Below is a small trained network, with its code and all its weights. Each question gives an input and a class and asks what happens when units are switched off, that is, made to give their printed mean instead of their output.

import numpy as np


def w(rows, s, z=0):
    codes = np.array(rows[::2]) - 128.0
    scale = np.full(codes.shape[1], s)
    scale[-1] = z or s
    return codes * scale


def f(y):
    return y / 2 * (1 + np.tanh(0.7978845608 * (y + 0.044715 * y**3)))


def log_softmax(a):
    a = a - a.max(-1, keepdims=True)
    return a - np.log(np.exp(a).sum(-1, keepdims=True))


def net(x, mask):
    res = np.array(x, float).reshape(1, 4) / 4 @ E
    y = f(res @ A[0][:, :-1].T + A[0][:, -1])
    res = res + np.where(mask, y, B[0][:, -1]) @ B[0][:, :-1]
    return log_softmax(res[-1] @ U[:, :-1].T + U[:, -1])


A, B = {}, {}
E = w([
[182,249,220],'x0',
[47,92,253],'x1',
[2,200,87],'x2',
[127,126,127],'x3',
],0.0086)
A[0] = w([
[74,170,140,122],'n1',
[109,86,226,6],'n2',
[73,37,161,89],'n3',
[124,179,254,98],'n4',
[168,12,126,115],'n5',
[169,82,181,87],'n6',
[164,23,129,100],'n7',
[77,40,174,26],'n8',
[59,7,141,115],'n9',
[197,125,195,116],'n10',
[59,19,163,96],'n11',
[117,127,200,76],'n12',
[204,116,202,123],'n13',
[167,4,121,118],'n14',
[109,130,242,52],'n15',
[160,95,28,123],'n16',
[79,148,132,131],'n17',
[21,99,62,113],'n18',
],0.0095,0.0024)
B[0] = w([
[78,171,146,170],'n1',
[130,135,71,195],'n2',
[193,86,71,189],'n3',
[206,62,101,255],'n4',
[46,177,196,194],'n5',
[56,167,109,174],'n6',
[63,160,174,183],'n7',
[166,97,73,181],'n8',
[174,58,121,217],'n9',
[41,146,177,205],'n10',
[183,101,96,208],'n11',
[151,137,100,178],'n12',
[64,178,157,215],'n13',
[81,172,198,200],'n14',
[152,105,40,222],'n15',
[202,80,93,202],'n16',
[99,153,139,158],'n17',
[72,165,254,225],'n18',
],0.0073,0.0076)
U = w([
[122,103,168,253],'0',
[1,153,208,24],'1',
[238,62,36,77],'2',
],0.013,0.0063)

Each question gives the input, the list of numbers given to net, and the class t.
The units are the neurons (one row each of A and B). Each row of codes is followed by its name. A weight is (code - 128) times the scale printed after its matrix; where a second scale follows, it is the last column's (A, B and U).
mask holds one flag per neuron, in row order. A switched-off neuron (its flag False) gives its mean, the last column of its row in B, instead of its output. The means were averaged over made-up inputs and are rounded, as every weight is.
A unit's drop is (log p(t) with every unit on - log p(t) with that unit switched off) / (log p(t) with every unit on - log p(t) with every unit switched off).
The circuit of an input: a set's keep is (log p(t) with only the set's units on - log p(t) with every unit switched off) / (log p(t) with every unit on - log p(t) with every unit switched off). Starting from the 12 units with the biggest drops (on a tie, the unit counted first), units are removed one at a time, each time the one whose removal leaves the highest keep (on an exact tie, the one counted first), for as long as the keep stays at least 0.8.
circuit, biggest first: the units of the circuit, biggest drop first
top k neurons: the k neurons with the biggest drops, biggest first
drop of u: that unit's drop, to one decimal
input [-6,5,-7,3], class 1: circuit, biggest first => [n5]
input [-4,7,-6,0], class 2: top 3 neurons => [n3 n11 n8]
input [-3,-5,6,0], class 1: top 2 neurons => [n18 n4]
input [6,8,-2,-2], class 2: circuit, biggest first => [n4 n15]
input [8,-1,6,4], class 0: top 2 neurons => [n4 n18]
input [-5,4,-6,6], class 1: top 4 neurons => [n5 n14 n7 n4]
input [-2,6,-5,4], class 2: top 4 neurons => [n3 n18 n11 n8]
input [8,4,6,5], class 0: top 2 neurons => [n4 n1]
input [-8,8,4,-3], class 0: top 2 neurons => [n18 n4]
input [-5,-3,-3,8], class 0: top 3 neurons => [n5 n14 n16]
input [-7,4,6,5], class 0: top 2 neurons => [n18 n9]
input [-2,5,-3,-6], class 2: top 2 neurons => [n18 n3]
input [-2,-5,7,4], class 1: top 2 neurons => [n18 n4]
input [-3,-2,-4,7], class 1: top neuron => [n5]
input [-8,7,5,8], class 0: drop of n18 => 2.4
input [7,-6,-7,5], class 0: drop of n3 => -0.1
input [0,4,3,-3], class 2: drop of n5 => 0.2
input [1,-5,-7,6], class 1: drop of n18 => 0.0
